In the rows, 128 means zero.
Known rows:
[120 121 116 100 111 117 142 133 121 133 111 132 109 114 123 127 120 118
 116 129 117 116 118 121 128 121 114 130 143 112 133 134 129 134 138 138
 123 120 133 124 130 153 154 142 108 119 131 130 142] -> Z_585
[118 135 134 141 130 123 130 133 143 130 125 133 116 131 143 130 132 126
 128 143 125 118 134 118 120 124 130 130 123 135 125 133 124 120 132 123
 123 127 130 139 128 124 116 123 134 142 118 133 125] -> Z_13
[134 133 121 127 130 121 136 123 128 132 117 154 107 112 112 120 122 118
 117 134 119 110 132 133 120 120 126 116 123 135 132 121 125 133 142 127
 132 125 134 130 128 134 124 149 118 142 124 132 129] -> Z_353
[129 128 142 149 132 125 130 129 134 135 131 127 135 127 140 118 137 137
 130 139 129 119 125 130 135 124 127 127 131 135 125 126 127 117 128 131
 118 136 127 129 120 132 121 126 129 150 112 134 145] -> Z_151
[130 129 126 139 129 120 126 128 116 135 130 147 123 111 117 109 124 127
 118 131 125 112 124 140 134 113 118 127 133 133 129 118 127 124 138 140
 125 139 138 123 125 141 118 152 115 145 115 132 138] -> Z_636
[ 95  96 162 169 112 121  87 114 135 127 144 105 102  89 132 133 103 123
 147 145 180 145 163  85 185 123 134 113 134 121 109 154 134 109 148 134
 113 105 147 128  86 115 131  98 124 161 107 136 148] -> Z_906
[106 110 186 163 125 150  82 127 126 103 119 100 139 100 130 117 121 128
 143 131 170 119 149  78 168 134 148 115 137 139 112 134 115 116 128 130
 126 119 146 108 121 124 103 103 107 153 130 129 159] -> Z_505
[125 125 155 140 118 162 108 135 148 111 142 107 138 136 113 134 108 112
 149 116 172 149 140 114 148 127 142  96 131 129 102 119 113 132 132 119
 137 107 144 132 128 112 102 118 127 124 147 141 127] -> Z_862
[140 134  78 109 168  84 123  92  98 147 154 148 136 131 133 116 145 154
 129 123 101 140 126 189 107 154  97 148 114 118 151 122 163 119 122 128
 105 151 102 127 102 107 157 143 139 127 122 118 100] -> Z_934
[125 102 189 141 114 145 107 123 162 122 128 105 100  93 117 143 108 129
 144 123 176 140 143  81 149 126 158 120 126 121 119 151  97 117 135 108
 134 101 134 127 145 118 113 109 128 140  99 114 146] -> Z_77
[122 127 163 143 119 122 140 114 146 132 100 126 112 110 146 134 140 113
 115 134 142 131 154 107 146 122 146 111 115 140 118 131 112 113 133 130
 132 131 133 143 118 138 115 106 125 146 115 129 134] -> Z_484
[126 109 110 110 106 113 144 140 115 145 131 134 102 111 117 134 100 122
 124 135 131 130 115 125 140 111 116 144 141 109 129 142 134 140 136 142
 128 127 141 125 133 145 159 136 130 121 116 123 136] -> Z_83
[134 110 173 128 124 139 116 123 156 126 133 114 107 100 115 143 111 133
 142 123 161 138 135 107 136 129 149 130 119 119 124 138 105 123 129 110
 136 115 125 129 145 115 116 117 131 135 101 111 135] -> Z_350
[134 137  84  87 146 100 154 119 102 145 137 128 136 153 143 125 148 143
 130 117  81 131  94 180  99 151  95 155 133 105 149 124 158 137 114 130
 111 148 105 126 130 130 173 139 136 105 141 117 109] -> Z_462
[154 148  35  62 174  85 164 107  73 163 155 151 159 184 140 109 161 151
 127 101  43 140  70 247  63 162  69 171 119  93 164 108 187 145 103 131
 112 183  78 117 129 120 193 158 145  87 149  91  78] -> Z_294
[123 132 148 141 128 116 127 121 142 126 118 122 115 108 139 136 126 134
 121 142 148 122 162  99 144 132 148 121 119 142 119 138 118 118 127 127
 133 112 133 138 122 126 120 114 125 150 122 131 134] -> Z_866
[115 140 153 135 127 123 134 133 158 129 130 119 115 118 139 136 114 128
 129 141 146 116 149 105 140 129 144 112 123 140 115 129 112 116 128 117
 129 113 139 143 128 126 111 124 123 148 127 143 136] -> Z_436
[117 127 116 100 124 117 152 124 125 138 125 112 124 143 149 128 136 132
 126 124 105 126 112 137 121 139 114 135 140 113 140 131 140 128 121 128
 118 129 120 132 125 137 160 129 127 116 134 125 133] -> Z_435
[151 124 106 144 113 149 119 133 132 118 136 127 156 138 112 145 118 137
 126 122 142 160 136 120 139 116 143 122 121 142 122 146 131 138 118 132
 153 107 129 140 120 117 119 113 151 109 133 140 129] -> Z_815

Facts:
Δ Z_960 <- Z_110 Z_476 Z_484 Z_194
Δ Z_964 <- Z_110 Z_648 Z_77 Z_242 Z_906
Δ Z_951 <- Z_110 Z_793 Z_862
Δ Z_323 <- Z_110 Z_721 Z_326 Z_195 Z_293
Δ Z_600 <- Z_648 Z_450 Z_835 Z_339 Z_219
Δ Z_21 <- Z_648 Z_450 Z_509 Z_862
Δ Z_793 <- Z_24 Z_424 Z_811
Δ Z_149 <- Z_438 Z_935 Z_729
Δ Z_111 <- Z_438 Z_951
Δ Z_973 <- Z_438
Δ Z_229 <- Z_951 Z_760 Z_99 Z_333 Z_587
Δ Z_284 <- Z_951 Z_967 Z_14 Z_359 Z_452 Z_862
Δ Z_333 <- Z_951 Z_436 Z_523
Δ Z_488 <- Z_951 Z_229 Z_333 Z_999 Z_862 Z_111 Z_284
Δ Z_501 <- Z_87 Z_623
Δ Z_568 <- Z_760 Z_21
Δ Z_934 <- Z_760 Z_611 Z_245 Z_726
Δ Z_377 <- Z_122 Z_326 Z_575
Δ Z_155 <- Z_694
Δ Z_195 <- Z_289 Z_862
Δ Z_138 <- Z_289 Z_568 Z_229 Z_691 Z_220 Z_359
Δ Z_359 <- Z_568 Z_476 Z_450 Z_274 Z_866
Δ Z_219 <- Z_883 Z_538 Z_542 Z_314
Δ Z_616 <- Z_967 Z_106 Z_739 Z_284 Z_412 Z_906
Δ Z_167 <- Z_611 Z_542 Z_155
Δ Z_577 <- Z_611 Z_835 Z_869
Δ Z_816 <- Z_13 Z_353 Z_238
Δ Z_585 <- Z_13
Δ Z_914 <- Z_476 Z_14
Δ Z_420 <- Z_665
Δ Z_883 <- Z_665 Z_509 Z_685 Z_793
Δ Z_54 <- Z_600 Z_242 Z_133 Z_954 Z_407 Z_167 Z_284
Δ Z_587 <- Z_721 Z_681
Δ Z_314 <- Z_130
Δ Z_544 <- Z_816
Δ Z_526 <- Z_816 Z_151
Δ Z_906 <- Z_21 Z_505 Z_934 Z_954 Z_359 Z_284 Z_726 Z_605
Δ Z_245 <- Z_185 Z_691
Δ Z_988 <- Z_185 Z_354
Δ Z_84 <- Z_185 Z_685
Δ Z_476 <- Z_84 Z_933 Z_281 Z_988 Z_484 Z_495 Z_337
Δ Z_866 <- Z_106 Z_930 Z_869 Z_817
Δ Z_721 <- Z_106
Δ Z_919 <- Z_326 Z_544
Δ Z_203 <- Z_350 Z_43 Z_575
Δ Z_505 <- Z_538 Z_377 Z_862
Δ Z_862 <- Z_518
Δ Z_242 <- Z_195 Z_526 Z_705
Δ Z_760 <- Z_291 Z_691 Z_245
Δ Z_194 <- Z_561
Δ Z_726 <- Z_561
Δ Z_154 <- Z_38 Z_815
Δ Z_484 <- Z_576 Z_216
Δ Z_462 <- Z_576
Δ Z_399 <- Z_99 Z_410
Δ Z_180 <- Z_99 Z_5
Δ Z_295 <- Z_769
Δ Z_999 <- Z_54 Z_314
Δ Z_817 <- Z_565
Δ Z_523 <- Z_565
Δ Z_923 <- Z_565
Δ Z_14 <- Z_565
Δ Z_918 <- Z_565
Δ Z_291 <- Z_43
Δ Z_290 <- Z_43 Z_765 Z_112
Δ Z_13 <- Z_847
Δ Z_353 <- Z_847
Δ Z_337 <- Z_302
Δ Z_151 <- Z_302 Z_636
Δ Z_92 <- Z_302
Δ Z_538 <- Z_835
Δ Z_339 <- Z_316
Δ Z_665 <- Z_809
Δ Z_293 <- Z_5 Z_245 Z_575
Δ Z_281 <- Z_691 Z_541 Z_632
Δ Z_690 <- Z_92
Δ Z_450 <- Z_281 Z_765 Z_615
Δ Z_605 <- Z_151 Z_515 Z_203 Z_577
Δ Z_289 <- Z_541 Z_484 Z_577
Δ Z_632 <- Z_133
Δ Z_20 <- Z_833
Δ Z_407 <- Z_248
Δ Z_261 <- Z_973 Z_634
Δ Z_435 <- Z_424 Z_918
Δ Z_595 <- Z_410
Δ Z_87 <- Z_295
Δ Z_935 <- Z_495
Δ Z_967 <- Z_495 Z_381
Δ Z_874 <- Z_35
Δ Z_681 <- Z_261 Z_14 Z_501
Δ Z_933 <- Z_874
Δ Z_615 <- Z_696 Z_501 Z_729
Δ Z_765 <- Z_399 Z_354 Z_681
Δ Z_542 <- Z_268
Δ Z_110 <- Z_636 Z_934
Δ Z_436 <- Z_866
Δ Z_122 <- Z_632
Δ Z_412 <- Z_359 Z_432
Δ Z_275 <- Z_817
Δ Z_452 <- Z_203
Δ Z_835 <- Z_726
Δ Z_185 <- Z_918
Δ Z_326 <- Z_918
Δ Z_220 <- Z_615
Δ Z_238 <- Z_634
Ξ (each to the one after it):
Z_110 Z_816 Z_577 Z_420 Z_194 Z_440 Z_422 Z_523 Z_294
Z_24 Z_615 Z_904 Z_399
Z_666 Z_587 Z_412 Z_323 Z_133 Z_281
Z_291 Z_726 Z_13 Z_526 Z_290 Z_605 Z_914 Z_882
Z_769 Z_682
Z_668 Z_809 Z_600
Z_77 Z_154 Z_903 Z_185 Z_541 Z_905 Z_542
Z_505 Z_121 Z_967 Z_765 Z_314 Z_691 Z_337 Z_424
Z_149 Z_648
Z_930 Z_99 Z_151 Z_233
Z_933 Z_436 Z_739 Z_518
Z_245 Z_862 Z_544 Z_999 Z_354 Z_407
Z_339 Z_954 Z_721 Z_126 Z_665 Z_305 Z_616 Z_333 Z_919
Z_219 Z_918 Z_432
Z_242 Z_484
Z_533 Z_377 Z_448 Z_5
Z_973 Z_817 Z_988 Z_729
Z_138 Z_117 Z_476 Z_435 Z_238 Z_488 Z_509
Z_20 Z_275 Z_869 Z_994 Z_835 Z_934
Z_495 Z_923 Z_220
Z_35 Z_316 Z_623 Z_293 Z_450
Z_261 Z_492 Z_87
Z_935 Z_568 Z_268 Z_302 Z_960 Z_180 Z_696
Z_575 Z_565
Z_112 Z_438 Z_815 Z_685 Z_681
Z_216 Z_866
Z_705 Z_350
Z_155 Z_694 Z_289 Z_951
Z_452 Z_321
Z_101 Z_576
Z_906 Z_14 Z_833 Z_690 Z_515 Z_462
[Z_110 Z_648 Z_87 Z_154 Z_121 Z_600 Z_721 Z_994 Z_195 Z_38 Z_576 Z_505 Z_565 Z_835 Z_809 Z_930 Z_933 Z_245 Z_92 Z_242 Z_151 Z_133 Z_295 Z_869 Z_440 Z_636 Z_216 Z_954 Z_623 Z_293 Z_407 Z_452 Z_275 Z_729 Z_544 Z_432] ε a
[Z_24 Z_951 Z_321 Z_289 Z_568 Z_13 Z_518 Z_668 Z_43 Z_847 Z_302 Z_126 Z_180 Z_149 Z_904 Z_919 Z_219 Z_83 Z_410 Z_964 Z_595 Z_935 Z_420 Z_793 Z_914 Z_14 Z_632 Z_167 Z_587 Z_412 Z_615 Z_323 Z_906 Z_314] ε d
[Z_438 Z_694 Z_967 Z_816 Z_666 Z_185 Z_84 Z_305 Z_538 Z_291 Z_561 Z_99 Z_769 Z_882 Z_238 Z_492 Z_541 Z_248 Z_509 Z_690 Z_682 Z_424 Z_685 Z_20 Z_696 Z_815 Z_220 Z_333 Z_381 Z_542 Z_575 Z_112 Z_354 Z_999 Z_862 Z_726 Z_605 Z_622] ε c
[Z_233 Z_883 Z_450 Z_665 Z_117 Z_106 Z_350 Z_257 Z_903 Z_77 Z_523 Z_316 Z_691 Z_281 Z_988 Z_765 Z_35 Z_261 Z_399 Z_268 Z_866 Z_934 Z_705 Z_155 Z_111 Z_817 Z_101 Z_923 Z_918 Z_337 Z_681 Z_577] ε b

Rows:
No name comes twice in this set of rows, the named rows included.
[152 146  23  66 164  74 165 117  70 167 160 158 154 178 145 116 156 160
 122 108  48 148  68 243  64 151  70 187 124  97 167 113 185 146 104 136
 104 187  86 119 127 122 191 156 158  86 134 101  78]  Z_919
[127 146  82  73 150  89 158 126 109 150 154 122 142 159 141 124 126 151
 132 121 101 129  97 182  99 157  99 144 135 106 139 106 153 138 106 128
 110 150 118 130 131 124 166 149 132 108 154 126 106]  Z_488
[147 126 139 100 135 121 118 130 131 137 149 138 106  99  90 133  81 138
 136 113 160 130 126 135 126 137 129 132 122 114 117 109 109 138 129 119
 138 126 140 120 158 115 124 158 118 134 120 118 128]  Z_111
[173 166  56  75 172 130 124 132  83 122 173 153 195 194 103 120 130 148
 142  84  92 155  84 239  67 174 100 143 106 120 133  67 148 162  90 122
 140 168 106 112 148  93 126 159 145  76 189 112  61]  Z_333
[119 124 192 172 106 143 138 135 141 130  96 113 123 107 137 129 136 109
 113 129 165 123 153  92 172 114 163 115 118 156 103 135 115 125 132 144
 149 136 149 124 134 143 109  92 123 157 115 115 147]  Z_933
[139 130  95 104 144 113 149 136  87 149 145 115 154 163 137 112 144 149
 132 107  96 124  83 186 112 145 107 157 132 119 139 117 165 150 113 140
 127 167 111 103 143 132 172 134 139 110 148 100 114]  Z_440
[129 133  71  80 160  93 145 102  80 152 149 133 148 158 145 116 151 143
 132 110  78 141  92 205  97 163  81 156 131  96 153 115 174 134 115 135
 107 159  97 115 113 125 179 141 132 100 144 110  95]  Z_616
[124 117 134 163 134 138 111 133 141 131 135 128 130 133 133 113 143 143
 140 145 114 103 121 119 118 111 125 129 135 135 140 147 144 115 138 120
 110 121 118 120 121 126 118 136 140 144 102 131 152]  Z_600
[153 147  82 110 157  78 163  97 109 157 133 163 131 133 146 130 162 142
 102 125  91 142 129 191 100 143 109 154 101 126 147 120 149 117 117 132
 126 162  97 141 111 125 148 133 144 121 113 113  93]  Z_281
[130 124 109 137 133 133 108 125 124 128 129 148 108 115 103 121 121 124
 134 141 107  99 131 122 118 114 118 121 133 128 145 134 133 129 152 121
 114 112 126 115 120 128 125 159 122 145 111 131 141]  Z_54
[143 133  92 131 143 112 135 132 125 157 156 144 120 148 126 133 125 144
 135 129 110 131 115 175 105 121 114 151 118 119 136 134 153 137 129 123
 123 144 112 130 134 109 148 136 157 132 103 112 109]  Z_314
[140 136 138 108 147 117 120 133 139 135 174 126 128 129 117 134  93 146
 146 118 156 145 118 152 118 145 127 146 120 113 113 102 117 135 112 112
 130 138 130 126 151  96 120 137 137 124 123 118 108]  Z_951

The same elements again, as new rows of numbers:
Known rows:
[163 154  61  93  75  98 174 174 139 141 171  88 146 129 108 104 151  91
 157 118 115 145 150 148 168 140  97  96 143 146 141 144  86 168 192 118] -> Z_600
[229 109  93 115 122 146 153 194 133 161 173 111 150  77 136 110 155 119
 105 141  80 145 157 159 116 130 120  98 178 104 135 156 105 173 173 160] -> Z_495
[174 141  97  99 112 145 158 190 134 142 169 102 147  85 122 107 153  98
 120 114 107 149 156 150 170 129 117 118 191 143 144 137  85 168 137 144] -> Z_568
[188 133  67 109 116 152 180 120 126 146 160 115 135 122 149 108 125  94
 144 150 154 139 162 137 113 154 101 149 127 136 153 149  81 136 155 156] -> Z_515
[168 153  81 103 105 123 185 183 126 157 185 110 171 107 114 117 142 110
 119 108 134 151 147 154 145 137 103 126 122 142 143 147  85 164 179 136] -> Z_721
[163 143  87 107 117 123 144 154 127 139 143 103 150 140 113 117 134 104
 134 125 141 136 148 146 114 145 108 125 111 146 145 146 122 142 133 128] -> Z_126
[159 132  96 108 120 130 135 165 132 136 160 108 136 114 121 109 140 103
 127 127 114 139 154 152 125 136 110 113 114 139 146 150 114 152 135 134] -> Z_83
[186 106  93 109  59 163 159 162 129 165 196 103 142 104 132 104 160 101
 116 120 101 142 168 157 183 140 114  53 158 119 142 155  91 177 208 132] -> Z_242
[192 132  69 103 126 118 192 147 125 155 165 115 152 119 141 127 140 113
 128 135 154 140 151 143 109 148 106 162 113 149 132 152  92 144 148 152] -> Z_5
[169 140 116 108 131 137 118 177 138 140 159 107 134 106 129 109 154 104
 119 116  98 144 160 167 136 134 122  81 132 131 147 146 101 165 143 120] -> Z_321
[211 132 103 104  92 137 180 194 141 153 172 114 137  93 143 106 147  90
 121 115 117 139 166 140 164 137 127 126 151 134 137 161  71 159 143 139] -> Z_726
[164 134 115 103 113  89 154 131 123 144 163 117 134 127 124 111 155 115
 125 112 137 141 149 163 142 146 117 118  72 147 139 135 109 161 153 128] -> Z_13
[161 152  77 119 117 116 151 154 128 135 167 110 140 148 109 125 131 105
 143 122 146 140 164 138 108 143 105 148 115 156 130 163 117 146 160 131] -> Z_233
[206 104 107 114  89 172 180 191 127 169 184 118 154  83 153 114 155 114
 103 121 116 140 163 148 173 132 131  89 142 117 132 174  92 166 153 151] -> Z_575
[186 129  76 108 101 122 180 130 124 140 171 112 135 100 133 111 148 104
 138 133 116 146 161 145 149 139 108 102 130 133 145 152  88 164 155 152] -> Z_203
[180 142 101 116 114 128 169 170 133 151 187 122 128  95 135 117 142 104
 110 113 118 142 176 158 154 143 120 123 149 146 131 158  78 161 174 138] -> Z_350
[167 144  96 106 131 152 133 193 136 136 161 101 150  88 105 107 160 109
 125 112  88 155 151 161 157 132 112  94 175 148 138 145  98 169 120 133] -> Z_615
[169 120  90 105  99 151 173 186 137 164 160 107 136 117 160 109 154 100
 131 128 139 138 162 133 145 130 121 124 106 136 138 170  83 143 137 133] -> Z_248
[195 143  76 102 118 171 191 168 125 158 154 116 161 118 167 105 117  87
 130 129 163 137 161 110 109 135 116 162 130 134 146 166  93 135 120 159] -> Z_541

Rows:
No name comes twice in this set of rows, the named rows included.
[197 152  95 104  85 101 185 140 127 155 173 110 149 119 112 104 125  94
 131 115 132 143 158 160 146 146 110 104 100 135 139 145  93 172 196 121]  Z_151
[181 128  80 109 127 137 177 171 140 144 173 110 139  79 122 114 161 118
 134 121  95 151 158 162 158 134 109  80 160 141 140 144  68 171 160 150]  Z_436
[200 121 103 125 114 133 130 203 131 146 186 112 134  91 120 105 139 107
 111 132 101 140 181 161 107 123 130 110 172 119 130 171 125 168 164 140]  Z_35
[191 160  72 117 113  90 173 176 127 125 175 107 155 108 105 111 125 104
 143 112 116 152 168 152 130 122 120 129 148 142 126 153 115 172 152 137]  Z_988
[177 125 115 120 101 143 153 125 130 147 154 121 136 106 125 112 149 109
 130 107 116 140 174 156 176 149 127  64  85 137 134 161  66 169 146 118]  Z_816
[175 149  68 104 134 157 178 198 133 163 170 106 170 121 139 121 125 113
 120 121 154 138 146 140  91 143  95 143 117 143 141 157 102 144 183 139]  Z_729
[190 137  97 102 115 106 159 190 138 143 147 110 150 127 120 118 142 107
 133 116 127 141 157 141 111 130 122 121  78 141 127 163  98 153 143 116]  Z_815
[167 148  53 112 128 141 159 134 128 123 143 111 132 111 112  89 108  91
 165 150 117 145 165 116  92 135 105 125 127 114 160 159 101 150 131 150]  Z_462
[166 143 100 120 113 139 126 171 140 138 177 115 127 102 138 109 149 106
 131 115  93 149 178 161 129 132 123  93 142 140 126 153  90 160 170 121]  Z_117
[208 145  80 109 126 116 152 167 137 137 152 111 145 109 110  98 125 106
 141 138 107 143 168 145 101 138 112 103 138 119 141 154 104 166 158 143]  Z_874
[178 145  86 102 102  88 175 209 143 144 183 105 120 124 136 118 154 101
 132 120 119 139 163 157 122 127 111 155 119 163 129 152 105 142 177 127]  Z_268
[182 140 105 107 135 163 173 215 134 172 186 119 157  84 154 111 145 120
  88 107 116 144 156 166 131 132 110 140 135 140 145 163  77 160 185 144]  Z_565
[203 135  72  99 113 106 194 173 137 146 182 110 144  94 137 118 160 115
 131 121 120 149 147 151 128 136 103 139 124 144 135 150  90 162 156 150]  Z_739

The same elements again, as new rows of numbers:
Known rows:
[118 120 162 178 130 101 128 133 134 118 137 191  95 127 145  76 120 127
 138 128 135 137 141  57  90 120 133 177 132 120 147 127] -> Z_138
[119 137 161 158 137 127 131 141 134  88 128 182  98 132 155  85 104 103
 128 110 136 144 125  77 107 115 135 157 138 117 164 135] -> Z_568
[122 106 124 129 107 103 127 148 119 141 126 121 130 122 119 187 129 143
 127 158 111 122 135 172 137 117 111 150 123 146 112 140] -> Z_616
[138 134 148 143 149 136 121 117 137 122 130 171  79 127 117  77 125 140
 112  99 163 126 160 122  92 140 117 110 141 103 158 126] -> Z_705
[125 129 184 157 120 101 118 123 122 108 143 138 106 130 124  73 121 125
 115 109 136 122 148 148 103 129 127 121 149 104 154 106] -> Z_112
[133 117 147 144 134 116 120 134 134 135 134 177 112 119 108 103 132 136
 118 117 143 130 159  89  99 135 119 126 133 113 148 141] -> Z_117
[141 129 153 145 152 138 123 117 136 122 133 171  78 131  98  70 127 132
 102 101 157 125 157 111  95 134 115 106 135 101 156 121] -> Z_155
[122 123 179 111 147 127 117 124 118 104 133 150  75 133 119 116 104 129
 119 108 125 134 140 147 102 116 120 122 149 111 154 111] -> Z_14
[126 131 116 132 113 116 123 134 126 121 131  88 171 126 152 125 134 117
 132 130 129 125 113 154 152 138 132 123 130 131 120 125] -> Z_541
[122 126 166 144 149 116 115 129 120 119 135 178  88 142 118  72 121 139
 110 128 156 127 141 138  87 119 122 151 139 121 164 106] -> Z_495
[132 133 121 127 130 139 129 123 126 140 125 122 123 133 106 119 130 120
 117 129 116 127 133 117 130 110 135 140 115 126 116 121] -> Z_130
[129 133 131 130 187 155 131 114 127 122 128 113  88 135 112 118 121 128
 132 105 112 137 133 144 142 123 114 108 141 109  90 110] -> Z_167
[131 136 139  97 142 150 125 117 122 119 130 120 104 131 106 129 117 110
 123 105 104 135 128 102 132 109 136 120 126 114 122 120] -> Z_793
[124 143 126 127 122 136 138 116 131 139 123 137 130 135 115 137 131 135
 140 136 134 126 122 117 126 121 139 125 122 129 129 125] -> Z_636
[123 137 129 130 126 134 138 114 128 143 124 132 131 135 105 133 132 135
 139 137 129 125 122 105 125 122 141 127 118 130 126 125] -> Z_38
[128 128  87 107 112 138 143 131 129 142 117  97 167 129 130 188 139 130
 146 161 125 122  96 148 151 136 131 117 113 159 120 140] -> Z_432
[126 123 126 138 123 113 126 131 124 145 131 140 137 123 114 135 134 131
 128 135 109 131 138  99 128 111 136 158 119 130 108 128] -> Z_585
[133 135 122 122 123 138 128 120 123 139 127 120 124 134 108 124 129 121
 116 129 115 124 132 121 130 109 138 134 113 126 115 122] -> Z_811
[128 137 118 139 120 130 133 134 126 132 123 139 134 135 117 115 128 115
 111 137 122 127 128 112 130 106 137 155 109 132 123 135] -> Z_274

Rows:
No name comes twice in this set of rows, the named rows included.
[133 132 123 111 106 124 123 123 124 126 131  78 153 123 148 137 130 124
 124 121 121 122 123 185 147 140 132 104 132 128 117 116]  Z_238
[136 130 157 138 141 131 119 122 135 120 132 178  88 129 101  79 123 133
 104 107 160 124 157 113  91 132 118 114 133 104 169 126]  Z_35
[133 127 173 138 138 129 123 114 125 119 134 160  70 135 109  86 118 133
 108 114 140 124 146 129  88 113 126 136 139 114 159 103]  Z_973
[127 136 179 160 119 114 119 119 128 104 139 141 110 130 144  67 118 122
 125 104 143 125 144 126 104 134 131 127 149 104 151 108]  Z_291
[114 119 174 143 103  90 111 131 113 112 136 109 107 134 104 130 111 136
 121 133 130 112 151 206 121 118 107 117 143 110 139 116]  Z_967
[124 138 113 115 138 140 134 134 134 108 121 134 138 125 181 137 116 110
 144 118 124 143 109 109 139 134 136 144 132 134 126 136]  Z_289
[125 136 150 128 129 137 135 106 133 130 128 155  96 134 138 116 127 142
 148 126 150 129 125 124 101 138 134 125 138 127 152 111]  Z_721
[149 129  62  87 116 146 130 135 136 145 117  80 174 119 118 174 144 118
 104 134 126 122 114 130 157 139 128  96 103 142 119 155]  Z_399
[136 115 112 132 126 124 123 138 134 142 129 151 144 114 117 135 139 137
 122 128 131 129 143  95 121 139 121 125 119 126 131 151]  Z_923
[114 133  89 133 126 126 126 101 139 142 126 100 120 140 171  99 122 112
 179 152 103 140 122   8 133 127 144 166 114 117  85 130]  Z_229

